Below are the code and all the weights of a small trained network. Each question names an input and a target symbol and asks about switching units off, where a switched-off unit gives its printed mean instead of its output.

import numpy as np


def w(rows, s, z=0):
    codes = np.array(rows[::2]) - 128.0
    scale = np.full(codes.shape[1], s)
    scale[-1] = z or s
    return codes * scale


def f(y):
    return np.maximum(y, 0)


def softmax(a):
    e = np.exp(a - a.max(-1, keepdims=True))
    return e / e.sum(-1, keepdims=True)


def log_softmax(a):
    a = a - a.max(-1, keepdims=True)
    return a - np.log(np.exp(a).sum(-1, keepdims=True))


def net(x, mask):
    ids = ['αγδεζηθλπστφψω'.index(c) for c in x.split()]
    T = len(ids)
    res = E[ids] + P[:T]
    u = 0
    for l in range(2):
        r = res
        for j in range(3):
            rows = slice(2 * j, 2 * j + 2)
            q, k, v = (r @ M[l][rows].T for M in (Q, K, V))
            z = softmax(np.where(np.tri(T) > 0, q @ k.T / 2**0.5, -1e9)) @ v
            o = O[l][rows]
            res = res + np.where(mask[u + j], z, o[:, -1]) @ o[:, :-1]
        u += 3
        y = f(res @ A[l][:, :-1].T + A[l][:, -1])
        res = res + np.where(mask[u : u + 12], y, B[l][:, -1]) @ B[l][:, :-1]
        u += 12
    return log_softmax(res[-1] @ U[:, :-1].T + U[:, -1])


Q, K, V, O, A, B = {}, {}, {}, {}, {}, {}
E = w([
[124,98,110,130,98],'α',
[143,108,109,145,122],'γ',
[145,92,147,131,128],'δ',
[124,226,15,177,176],'ε',
[159,103,133,123,129],'ζ',
[144,113,113,141,124],'η',
[122,104,87,98,98],'θ',
[91,70,137,134,82],'λ',
[167,116,112,141,170],'π',
[3,182,48,202,46],'σ',
[96,72,145,126,74],'τ',
[145,76,173,136,131],'φ',
[131,88,134,119,80],'ψ',
[39,139,231,215,239],'ω',
],0.014)
P = w([
[168,115,188,96,88],'0',
[99,2,123,121,212],'1',
[197,151,183,143,83],'2',
[85,83,116,76,205],'3',
[205,156,159,165,81],'4',
[70,112,99,57,205],'5',
[205,147,132,181,73],'6',
[57,152,86,35,203],'7',
[219,135,109,188,84],'8',
[52,190,91,35,217],'9',
[216,129,89,201,84],'10',
[50,226,84,31,227],'11',
[223,100,95,190,67],'12',
],0.0083)
Q[0] = w([
[170,162,110,106,3],'0.h0',
[185,122,215,140,174],'0.h0',
[151,98,191,8,131],'0.h1',
[95,139,102,125,173],'0.h1',
[207,27,156,152,96],'0.h2',
[33,148,83,109,87],'0.h2',
],0.0074)
K[0] = w([
[118,98,221,152,199],'0.h0',
[26,233,88,225,145],'0.h0',
[166,51,72,124,86],'0.h1',
[112,62,165,139,124],'0.h1',
[122,155,254,161,190],'0.h2',
[154,124,124,132,75],'0.h2',
],0.0085)
V[0] = w([
[60,158,59,189,129],'0.h0',
[145,44,108,143,131],'0.h0',
[139,76,173,2,118],'0.h1',
[49,212,149,249,252],'0.h1',
[82,71,14,130,12],'0.h2',
[190,133,38,87,122],'0.h2',
],0.0051)
O[0] = w([
[107,108,146,158,146,86],'0.h0',
[149,163,102,139,102,219],'0.h0',
[96,166,149,114,91,148],'0.h1',
[147,101,1,137,125,182],'0.h1',
[128,236,129,116,101,35],'0.h2',
[88,182,132,140,125,8],'0.h2',
],0.0087,0.0017)
A[0] = w([
[56,192,131,140,80,153],'0.n0',
[91,160,179,188,199,90],'0.n1',
[37,170,206,248,175,199],'0.n2',
[125,75,99,78,217,12],'0.n3',
[106,98,120,118,97,59],'0.n4',
[131,126,69,37,128,226],'0.n5',
[149,236,172,109,157,160],'0.n6',
[131,91,131,171,207,183],'0.n7',
[160,107,120,90,217,59],'0.n8',
[110,153,33,175,219,10],'0.n9',
[192,86,254,135,188,131],'0.n10',
[66,38,122,61,101,253],'0.n11',
],0.0074,0.004)
B[0] = w([
[32,138,83,109,136,171],'0.n0',
[63,21,93,96,61,162],'0.n1',
[134,22,54,61,114,201],'0.n2',
[129,203,253,85,53,158],'0.n3',
[158,109,126,140,128,133],'0.n4',
[161,100,133,108,215,213],'0.n5',
[161,108,103,112,164,174],'0.n6',
[98,80,105,54,110,222],'0.n7',
[83,176,171,113,41,158],'0.n8',
[133,188,105,26,123,191],'0.n9',
[137,126,55,212,119,211],'0.n10',
[133,156,97,176,222,254],'0.n11',
],0.0064,0.0057)
Q[1] = w([
[162,160,195,146,178],'1.h0',
[144,39,112,114,190],'1.h0',
[193,107,92,166,164],'1.h1',
[91,148,100,122,172],'1.h1',
[2,149,97,91,169],'1.h2',
[239,102,133,184,71],'1.h2',
],0.0099)
K[1] = w([
[127,154,215,106,173],'1.h0',
[159,76,103,148,166],'1.h0',
[116,123,73,109,130],'1.h1',
[140,141,139,140,140],'1.h1',
[137,92,217,136,158],'1.h2',
[137,196,1,121,108],'1.h2',
],0.013)
V[1] = w([
[241,149,107,74,54],'1.h0',
[45,154,122,61,170],'1.h0',
[202,254,92,191,87],'1.h1',
[127,155,209,131,132],'1.h1',
[227,154,37,39,129],'1.h2',
[8,136,31,186,40],'1.h2',
],0.0058)
O[1] = w([
[147,232,185,131,127,85],'1.h0',
[143,22,204,240,222,128],'1.h0',
[149,192,191,235,66,2],'1.h1',
[247,127,162,81,157,31],'1.h1',
[94,232,135,208,198,197],'1.h2',
[52,175,3,106,51,158],'1.h2',
],0.005,0.0047)
A[1] = w([
[153,81,203,168,49,91],'1.n0',
[99,93,102,115,119,20],'1.n1',
[157,138,130,163,136,28],'1.n2',
[176,124,86,88,124,82],'1.n3',
[102,196,134,171,95,254],'1.n4',
[137,133,89,127,175,43],'1.n5',
[130,131,104,168,152,103],'1.n6',
[93,104,117,93,135,9],'1.n7',
[170,157,135,186,153,125],'1.n8',
[249,134,186,125,110,124],'1.n9',
[174,88,140,119,158,231],'1.n10',
[140,158,87,109,141,125],'1.n11',
],0.014,0.0061)
B[1] = w([
[79,13,254,160,73,145],'1.n0',
[142,169,146,135,127,210],'1.n1',
[78,170,129,85,80,132],'1.n2',
[102,120,165,168,135,189],'1.n3',
[214,102,148,81,99,200],'1.n4',
[118,116,179,136,92,207],'1.n5',
[149,124,157,72,128,173],'1.n6',
[188,180,165,155,138,201],'1.n7',
[124,114,123,205,189,161],'1.n8',
[101,229,114,142,84,156],'1.n9',
[72,178,91,143,116,255],'1.n10',
[107,86,145,150,134,205],'1.n11',
],0.011,0.0084)
U = w([
[28,67,65,151,168,222],'α',
[118,202,134,2,159,240],'γ',
[123,34,174,99,116,54],'δ',
[131,217,60,179,143,3],'ε',
[132,149,135,137,108,71],'ζ',
[116,169,144,158,106,52],'η',
[139,116,158,101,109,96],'θ',
[127,106,181,108,97,94],'λ',
[127,40,187,103,109,67],'π',
[135,142,140,133,111,81],'σ',
[233,76,158,142,179,174],'τ',
[158,106,58,47,66,121],'φ',
[110,131,148,155,105,52],'ψ',
[93,99,159,177,107,17],'ω',
],0.0092,0.0058)

Each question gives the input, a string of symbols that net reads in full, and the target symbol t.
The units are the heads (2 rows each of Q, K, V and O) and the neurons (one row each of A and B). Each row of codes is followed by its name. A weight is (code - 128) times the scale printed after its matrix; where a second scale follows, it is the last column's (O, A, B and U).
mask holds one flag per unit, layer by layer, with each layer's heads first. A switched-off unit (its flag False) gives its mean, the last column of its rows in O or B, instead of its output. The means were averaged over made-up inputs and are rounded, as every weight is.
A unit's drop is (log p(t) with every unit on - log p(t) with that unit switched off) / (log p(t) with every unit on - log p(t) with every unit switched off).
The circuit of an input: a set's keep is (log p(t) with only the set's units on - log p(t) with every unit switched off) / (log p(t) with every unit on - log p(t) with every unit switched off). Starting from the 12 units with the biggest drops (on a tie, the unit counted first), units are removed one at a time, each time the one whose removal leaves the highest keep (on an exact tie, the one counted first), for as long as the keep stays at least 0.8.
circuit, biggest first: the units of the circuit, biggest drop first
unit that matters most: the unit with the biggest drop
top k neurons: the k neurons with the biggest drops, biggest first
k most important neurons of layer l: the k neurons of layer l with the biggest drops, biggest first
which heads matter: for each layer, one digit per head in row order, 1 if its drop is at least 0.15 and else 0, layers parted by /
input θ α λ π λ τ π ω θ, target α: top 3 neurons => 1.n4, 0.n2, 1.n10
input π ω λ π ω ω δ ω, target γ: top 2 neurons => 1.n7, 0.n3
input τ δ φ δ ω η δ φ σ ω ζ ψ π, target α: which heads matter => 000 / 010
input ψ σ α ψ γ, target φ: circuit, biggest first => 1.h2, 1.n4, 0.h2, 0.n0
input π λ ω δ η π ε η λ ζ π, target τ: which heads matter => 010 / 011
input ω α α ε γ δ π σ π ω, target γ: which heads matter => 011 / 000
input ω δ δ, target α: circuit, biggest first => 1.n10, 0.h2, 1.h1
input τ ω ω γ ω σ α, target φ: circuit, biggest first => 1.h2, 1.h0, 0.h2
input π δ ω π λ λ ω ω δ τ τ, target α: circuit, biggest first => 1.n4, 1.n10, 0.h2
input α ζ π ε λ ψ ζ, target τ: unit that matters most => 1.h2
input ζ ζ τ ζ φ ψ ε, target τ: circuit, biggest first => 1.n4, 1.n10, 1.n8
input θ ζ ω ω τ π τ δ δ ω φ λ σ, target φ: circuit, biggest first => 1.n4, 0.h2
input φ ω γ π π π λ, target α: 2 most important neurons of layer 1 => 1.n4, 1.n7
input ψ ζ φ ω γ δ φ ψ α ω α ε τ, target τ: 4 most important neurons of layer 1 => 1.n4, 1.n10, 1.n8, 1.n6
input γ δ ω γ ω θ τ σ ψ ω π, target α: which heads matter => 101 / 000
input λ φ ψ π θ, target γ: most important neuron of layer 0 => 0.n10
input λ τ θ, target γ: which heads matter => 011 / 010
input γ ω π τ ω σ ζ π ζ λ π, target φ: top 2 neurons => 1.n4, 0.n3
input τ π η γ λ ζ δ θ λ ε η, target τ: top 4 neurons => 1.n4, 1.n8, 1.n10, 0.n9
input ε ψ ζ ζ ω φ ψ ψ ψ, target α: unit that matters most => 0.h2
input α ε λ λ η θ θ, target τ: 4 most important neurons of layer 1 => 1.n4, 1.n10, 1.n8, 1.n9
input ψ ε γ, target τ: top 4 neurons => 1.n4, 1.n10, 1.n8, 0.n9
input ε λ γ φ ε ζ ζ ζ σ θ φ, target φ: top 2 neurons => 0.n0, 1.n4
input ε π φ ψ ε τ π φ ζ α π, target τ: top 3 neurons => 1.n4, 1.n8, 1.n10
input ζ ω α π τ λ π θ ψ η ω θ τ, target α: which heads matter => 001 / 000
input θ δ θ σ τ ζ λ ζ ψ ε α, target τ: top 2 neurons => 1.n4, 0.n9
input θ θ θ ζ ζ ζ λ π φ ε ω ω ψ, target α: unit that matters most => 0.n2
input τ ψ π γ ω ω λ δ α, target α: top 3 neurons => 1.n4, 1.n10, 1.n3
input ψ θ σ ψ τ ε σ π δ, target φ: which heads matter => 010 / 001
input ω θ σ α ω ω θ φ φ, target α: 2 most important neurons of layer 0 => 0.n2, 0.n7
